Below are the code and all the weights of a small trained network. Each question names an input and a class and asks about switching units off, where a switched-off unit gives its printed mean instead of its output.

import numpy as np


def w(rows, s, z=0):
    codes = np.array(rows[::2]) - 128.0
    scale = np.full(codes.shape[1], s)
    scale[-1] = z or s
    return codes * scale


def norm(h):
    return h / np.sqrt((h * h).mean(-1, keepdims=True) + 1e-5)


def f(y):
    return np.maximum(y, 0)


def log_softmax(a):
    a = a - a.max(-1, keepdims=True)
    return a - np.log(np.exp(a).sum(-1, keepdims=True))


def net(x, mask):
    res = np.array(x, float).reshape(1, 5) / 4 @ E
    u = 0
    for l in range(4):
        y = f(norm(res) @ A[l][:, :-1].T + A[l][:, -1])
        res = res + np.where(mask[u : u + 10], y, B[l][:, -1]) @ B[l][:, :-1]
        u += 10
    return log_softmax(norm(res)[-1] @ U[:, :-1].T + U[:, -1])


A, B = {}, {}
E = w([
[115,170,92,128],'x0',
[93,181,151,193],'x1',
[143,183,1,98],'x2',
[173,73,63,153],'x3',
[91,85,86,90],'x4',
],0.0069)
A[0] = w([
[156,86,116,127,99],'L0N1',
[60,77,184,177,115],'L0N2',
[98,249,158,167,102],'L0N3',
[14,65,51,160,170],'L0N4',
[116,114,142,44,235],'L0N5',
[111,207,45,114,45],'L0N6',
[117,127,124,112,4],'L0N7',
[160,85,181,163,110],'L0N8',
[139,94,167,3,156],'L0N9',
[146,219,119,199,99],'L0N10',
],0.0073,0.0012)
B[0] = w([
[108,99,155,69,186],'L0N1',
[254,122,142,221,239],'L0N2',
[96,179,60,147,238],'L0N3',
[55,140,117,116,254],'L0N4',
[58,146,136,116,228],'L0N5',
[146,99,134,144,251],'L0N6',
[152,132,185,135,131],'L0N7',
[166,150,86,172,214],'L0N8',
[61,162,105,133,248],'L0N9',
[97,95,106,129,207],'L0N10',
],0.0057,0.0033)
A[1] = w([
[49,79,115,73,86],'L1N1',
[131,127,111,88,112],'L1N2',
[149,105,123,232,167],'L1N3',
[38,125,89,145,253],'L1N4',
[148,133,152,56,122],'L1N5',
[201,161,101,168,98],'L1N6',
[140,188,107,104,174],'L1N7',
[127,59,153,42,168],'L1N8',
[156,119,1,74,91],'L1N9',
[20,194,142,149,139],'L1N10',
],0.0085,0.0019)
B[1] = w([
[53,156,136,3,201],'L1N1',
[141,123,210,131,157],'L1N2',
[90,206,140,112,209],'L1N3',
[103,98,63,23,239],'L1N4',
[79,50,84,209,146],'L1N5',
[156,89,67,174,171],'L1N6',
[26,106,155,134,177],'L1N7',
[21,125,147,92,187],'L1N8',
[195,85,204,127,254],'L1N9',
[68,89,113,90,225],'L1N10',
],0.0054,0.0058)
A[2] = w([
[157,91,180,107,57],'L2N1',
[181,190,189,165,40],'L2N2',
[150,129,95,59,152],'L2N3',
[94,255,153,150,249],'L2N4',
[131,21,74,185,154],'L2N5',
[127,144,112,81,139],'L2N6',
[168,138,88,77,110],'L2N7',
[129,132,88,114,52],'L2N8',
[138,179,191,95,135],'L2N9',
[204,89,131,103,177],'L2N10',
],0.0082,0.0016)
B[2] = w([
[156,152,157,140,165],'L2N1',
[194,149,151,201,183],'L2N2',
[96,176,151,206,246],'L2N3',
[64,126,80,74,252],'L2N4',
[112,144,96,102,243],'L2N5',
[63,156,187,63,212],'L2N6',
[196,148,83,233,194],'L2N7',
[169,126,205,118,164],'L2N8',
[70,151,98,77,163],'L2N9',
[133,102,254,38,206],'L2N10',
],0.0057,0.0034)
A[3] = w([
[110,71,244,32,173],'L3N1',
[135,65,171,38,138],'L3N2',
[103,152,184,195,166],'L3N3',
[153,151,43,107,72],'L3N4',
[61,81,160,192,63],'L3N5',
[83,67,75,150,130],'L3N6',
[152,149,107,125,152],'L3N7',
[116,147,151,40,251],'L3N8',
[164,148,77,106,93],'L3N9',
[255,148,121,91,93],'L3N10',
],0.009,0.003)
B[3] = w([
[160,226,39,254,253],'L3N1',
[120,157,32,160,221],'L3N2',
[199,80,33,136,167],'L3N3',
[135,127,212,121,151],'L3N4',
[174,62,173,89,154],'L3N5',
[98,115,108,79,175],'L3N6',
[98,148,109,125,139],'L3N7',
[55,110,79,143,245],'L3N8',
[140,179,158,107,141],'L3N9',
[173,76,224,74,162],'L3N10',
],0.0055,0.0075)
U = w([
[26,149,82,149,229],'0',
[153,163,148,249,112],'1',
[190,123,168,190,2],'2',
],0.014,0.0025)

Each question gives the input, the list of numbers given to net, and the class t.
The units are the neurons (one row each of A and B). Each row of codes is followed by its name. A weight is (code - 128) times the scale printed after its matrix; where a second scale follows, it is the last column's (A, B and U).
mask holds one flag per neuron, layer by layer. A switched-off neuron (its flag False) gives its mean, the last column of its row in B, instead of its output. The means were averaged over made-up inputs and are rounded, as every weight is.
A unit's drop is (log p(t) with every unit on - log p(t) with that unit switched off) / (log p(t) with every unit on - log p(t) with every unit switched off).
The circuit of an input: a set's keep is (log p(t) with only the set's units on - log p(t) with every unit switched off) / (log p(t) with every unit on - log p(t) with every unit switched off). Starting from the 12 units with the biggest drops (on a tie, the unit counted first), units are removed one at a time, each time the one whose removal leaves the highest keep (on an exact tie, the one counted first), for as long as the keep stays at least 0.8.
circuit, biggest first: the units of the circuit, biggest drop first
top k neurons: the k neurons with the biggest drops, biggest first
top k neurons in layer l: the k neurons of layer l with the biggest drops, biggest first
drop when u is switched off: that unit's drop, to one decimal
input [-3,-4,-8,2,2], class 1: circuit, biggest first -> L3N1; L0N2
input [0,-1,-8,-1,6], class 1: circuit, biggest first -> L0N2; L3N1
input [3,0,-2,3,-1], class 1: top 2 neurons -> L1N10; L1N3
input [7,0,-4,5,-2], class 1: top 2 neurons -> L1N3; L1N9
input [3,-4,8,-3,-2], class 2: top neuron in layer 0 -> L0N4
input [-2,-8,-7,6,-6], class 1: top 2 neurons in layer 1 -> L1N9; L1N8
input [-3,-1,0,0,-7], class 2: top 2 neurons -> L1N6; L1N1
input [-1,3,6,4,-7], class 1: top 2 neurons in layer 0 -> L0N9; L0N4
input [7,-3,-3,8,-2], class 1: top 2 neurons in layer 0 -> L0N2; L0N1
input [-1,6,6,8,0], class 2: top 4 neurons in layer 3 -> L3N8; L3N4; L3N2; L3N1
input [8,1,7,4,-7], class 1: top 2 neurons in layer 3 -> L3N8; L3N4
input [-3,-6,8,8,-1], class 2: drop when L2N7 is switched off -> 0.1
input [-5,4,-8,-4,4], class 1: drop when L3N9 is switched off -> 0.0
input [1,5,-7,0,6], class 2: top neuron -> L0N2
input [-3,0,-7,4,5], class 1: drop when L3N1 is switched off -> 0.1
